Below are the code and all the weights of a small trained network. Each question names an input and a target symbol and asks about switching units off, where a switched-off unit gives its printed mean instead of its output.

import numpy as np


def w(rows, s, z=0):
    codes = np.array(rows[::2]) - 128.0
    scale = np.full(codes.shape[1], s)
    scale[-1] = z or s
    return codes * scale


def norm(h):
    return h / np.sqrt((h * h).mean(-1, keepdims=True) + 1e-5)


def softmax(a):
    e = np.exp(a - a.max(-1, keepdims=True))
    return e / e.sum(-1, keepdims=True)


def log_softmax(a):
    a = a - a.max(-1, keepdims=True)
    return a - np.log(np.exp(a).sum(-1, keepdims=True))


def net(x, mask):
    ids = ['ΓΞΠΣΦαβδεθω'.index(c) for c in x.split()]
    T = len(ids)
    res = E[ids] + P[:T]
    u = 0
    for l in range(3):
        r = norm(res)
        for j in range(2):
            rows = slice(3 * j, 3 * j + 3)
            q, k, v = (r @ M[l][rows].T for M in (Q, K, V))
            z = softmax(np.where(np.tri(T) > 0, q @ k.T / 3**0.5, -1e9)) @ v
            o = O[l][rows]
            res = res + np.where(mask[u + j], z, o[:, -1]) @ o[:, :-1]
        u += 2
    return log_softmax(norm(res)[-1] @ U[:, :-1].T + U[:, -1])


Q, K, V, O = {}, {}, {}, {}
E = w([
[157,193,126,186,98,110,140,136],'Γ',
[137,92,70,149,61,150,135,133],'Ξ',
[105,129,151,123,66,39,175,143],'Π',
[43,160,161,116,99,154,104,122],'Σ',
[103,224,8,124,62,70,109,27],'Φ',
[107,139,143,199,75,166,187,96],'α',
[175,211,108,113,107,118,173,136],'β',
[61,124,129,148,131,101,179,57],'δ',
[119,143,142,160,112,180,195,96],'ε',
[188,175,90,187,136,110,131,132],'θ',
[183,192,98,136,111,106,142,142],'ω',
],0.017)
P = w([
[12,223,1,60,130,134,112,246],'0',
[72,193,50,97,116,142,133,180],'1',
[98,178,73,105,102,133,126,154],'2',
[112,162,89,111,97,127,114,138],'3',
[124,154,102,118,99,119,99,126],'4',
[135,138,115,127,105,115,89,117],'5',
[145,127,128,126,109,111,83,108],'6',
[158,117,140,125,115,108,77,98],'7',
[172,102,154,121,117,105,76,89],'8',
[189,91,169,118,122,101,74,75],'9',
[207,82,186,124,128,102,69,62],'10',
],0.0082)
Q[0] = w([
[146,108,151,88,160,180,134,166],'0.h0',
[131,130,115,139,141,111,119,160],'0.h0',
[123,64,150,84,244,124,137,200],'0.h0',
[181,138,154,102,156,56,58,228],'0.h1',
[131,181,73,104,152,110,44,144],'0.h1',
[85,203,185,152,148,124,151,87],'0.h1',
],0.011)
K[0] = w([
[111,158,73,132,139,108,208,118],'0.h0',
[107,119,121,123,165,144,137,134],'0.h0',
[76,164,76,148,124,131,154,188],'0.h0',
[151,218,9,167,113,133,172,177],'0.h1',
[128,176,71,165,123,211,122,154],'0.h1',
[99,200,223,123,149,102,103,115],'0.h1',
],0.012)
V[0] = w([
[75,179,223,145,155,177,2,126],'0.h0',
[86,189,203,130,160,81,176,185],'0.h0',
[163,232,159,175,120,83,213,42],'0.h0',
[213,79,137,129,87,132,219,150],'0.h1',
[66,144,39,150,175,49,180,23],'0.h1',
[108,181,124,143,108,20,141,242],'0.h1',
],0.0047)
O[0] = w([
[171,70,111,26,51,176,186,76,179],'0.h0',
[162,51,90,115,115,196,101,136,126],'0.h0',
[80,86,41,103,125,66,65,222,171],'0.h0',
[84,71,158,149,97,154,134,180,1],'0.h1',
[55,89,125,113,254,81,152,90,175],'0.h1',
[199,27,211,143,107,24,62,163,178],'0.h1',
],0.0062,0.0043)
Q[1] = w([
[123,163,134,61,85,83,19,64],'1.h0',
[123,59,121,104,116,48,46,188],'1.h0',
[2,197,140,85,141,115,178,141],'1.h0',
[97,62,47,183,93,166,139,210],'1.h1',
[98,187,120,126,48,172,94,58],'1.h1',
[129,158,133,182,78,103,78,138],'1.h1',
],0.0097)
K[1] = w([
[228,89,84,96,70,112,138,28],'1.h0',
[151,74,56,195,131,138,187,135],'1.h0',
[152,192,183,50,187,113,177,105],'1.h0',
[98,166,5,185,121,143,81,241],'1.h1',
[196,61,144,114,45,174,190,106],'1.h1',
[135,113,106,83,2,137,69,106],'1.h1',
],0.0085)
V[1] = w([
[146,164,125,201,178,147,124,95],'1.h0',
[118,75,168,172,181,175,1,94],'1.h0',
[223,49,61,197,86,248,135,86],'1.h0',
[194,119,68,57,69,44,245,56],'1.h1',
[151,228,24,99,30,47,104,47],'1.h1',
[158,44,113,155,68,148,107,90],'1.h1',
],0.0043)
O[1] = w([
[195,153,107,139,42,134,183,180,105],'1.h0',
[109,147,157,69,135,212,159,138,79],'1.h0',
[39,131,150,81,90,129,203,105,100],'1.h0',
[154,57,114,238,163,100,77,183,174],'1.h1',
[176,59,176,89,192,152,123,202,254],'1.h1',
[210,211,122,158,254,93,114,116,137],'1.h1',
],0.0057,0.008)
Q[2] = w([
[129,97,54,146,45,168,189,161],'2.h0',
[112,169,93,147,138,100,254,123],'2.h0',
[96,27,124,151,123,190,125,129],'2.h0',
[117,145,114,51,117,161,150,145],'2.h1',
[178,122,82,108,199,149,212,184],'2.h1',
[166,140,158,132,152,117,54,124],'2.h1',
],0.011)
K[2] = w([
[102,211,164,160,146,115,123,155],'2.h0',
[50,126,94,139,125,113,113,172],'2.h0',
[108,126,252,154,165,131,176,103],'2.h0',
[112,137,100,119,115,148,128,181],'2.h1',
[74,172,171,159,124,138,104,174],'2.h1',
[185,96,176,104,104,145,117,93],'2.h1',
],0.015)
V[2] = w([
[100,149,126,117,70,55,113,136],'2.h0',
[74,134,114,122,113,170,28,112],'2.h0',
[84,201,247,206,124,146,121,70],'2.h0',
[180,150,69,84,162,82,174,118],'2.h1',
[156,162,121,163,87,147,126,3],'2.h1',
[129,126,177,132,186,131,248,135],'2.h1',
],0.0073)
O[2] = w([
[187,28,129,48,167,125,99,115,169],'2.h0',
[226,192,172,96,152,210,97,22,190],'2.h0',
[29,167,171,14,114,121,31,70,6],'2.h0',
[83,90,47,73,104,167,197,32,132],'2.h1',
[128,108,1,144,123,77,134,241,64],'2.h1',
[136,32,132,94,103,237,92,146,2],'2.h1',
],0.006,0.0059)
U = w([
[124,88,62,121,98,179,45,152,142],'Γ',
[113,137,99,101,108,203,218,161,234],'Ξ',
[135,82,151,168,171,160,65,127,2],'Π',
[61,169,144,173,35,121,147,113,139],'Σ',
[131,62,215,82,121,54,133,178,169],'Φ',
[157,172,156,58,124,174,106,85,252],'α',
[240,169,105,191,159,156,137,196,126],'β',
[141,193,3,98,97,84,125,87,3],'δ',
[77,165,132,131,115,72,61,154,56],'ε',
[85,72,109,146,202,126,168,52,107],'θ',
[141,94,121,127,110,151,142,115,53],'ω',
],0.0077,0.0033)

Each question gives the input, a string of symbols that net reads in full, and the target symbol t.
The units are the heads (3 rows each of Q, K, V and O). Each row of codes is followed by its name. A weight is (code - 128) times the scale printed after its matrix; where a second scale follows, it is the last column's (O and U).
mask holds one flag per head, layer by layer. A switched-off head (its flag False) gives its mean, the last column of its rows in O, instead of its output. The means were averaged over made-up inputs and are rounded, as every weight is.
A unit's drop is (log p(t) with every unit on - log p(t) with that unit switched off) / (log p(t) with every unit on - log p(t) with every unit switched off).
The circuit of an input: a set's keep is (log p(t) with only the set's units on - log p(t) with every unit switched off) / (log p(t) with every unit on - log p(t) with every unit switched off). Starting from all 6 units, units are removed one at a time, each time the one whose removal leaves the highest keep (on an exact tie, the one counted first), for as long as the keep stays at least 0.8.
units of the circuit, in order: the units of the circuit, biggest drop first
most important unit: the unit with the biggest drop
which heads matter: for each layer, one digit per head in row order, 1 if its drop is at least 0.15 and else 0, layers parted by /
input Σ Σ δ Σ Σ ω δ Ξ δ Ξ, target Γ: which heads matter -> 11 / 11 / 11
input δ Σ Ξ Σ Σ Σ ε Σ Φ Ξ, target α: which heads matter -> 01 / 10 / 10
input Γ Ξ Σ Ξ Σ Ξ Π β α Γ, target Φ: units of the circuit, in order -> [0.h1, 1.h0]
input α β Σ Γ δ Σ, target Φ: units of the circuit, in order -> [2.h0, 0.h0]
input Σ α Ξ α Ξ, target ε: which heads matter -> 11 / 00 / 10
input ε Σ δ Ξ δ Ξ Σ β ε Ξ, target α: units of the circuit, in order -> [0.h1, 1.h0, 2.h0, 1.h1]
input Ξ δ ε, target θ: units of the circuit, in order -> [0.h1]
input α ε ε, target Ξ: which heads matter -> 01 / 11 / 01
input ε Σ Σ ε Ξ δ Ξ ε Σ, target Σ: which heads matter -> 10 / 10 / 10
input Ξ ω Φ α Ξ Σ δ Ξ Φ Σ ω, target Φ: which heads matter -> 11 / 10 / 00
input Ξ δ Σ, target α: units of the circuit, in order -> [0.h0, 1.h1, 1.h0]
input ε Ξ α, target Σ: units of the circuit, in order -> [0.h0, 2.h0, 1.h1]
input β Σ Φ ε Ξ Γ δ Σ, target δ: units of the circuit, in order -> [2.h1, 0.h0, 0.h1]
input ε Ξ ε Γ ω α ε Σ β Γ, target Φ: most important unit -> 0.h1
input β Σ Ξ Σ ω Ξ Σ δ α Σ Σ, target α: units of the circuit, in order -> [0.h0, 0.h1]
input Ξ Ξ ε Σ Σ Ξ, target Σ: units of the circuit, in order -> [2.h0, 0.h0]
input Σ δ α, target θ: which heads matter -> 11 / 00 / 00
input Ξ ε Ξ, target Σ: which heads matter -> 11 / 00 / 10
input Σ Φ α Ξ Ξ θ Σ, target δ: units of the circuit, in order -> [0.h0, 2.h1, 0.h1]
input Ξ δ Ξ, target Γ: units of the circuit, in order -> [2.h1, 2.h0, 0.h0]
input Σ Ξ β α Σ, target β: most important unit -> 2.h0
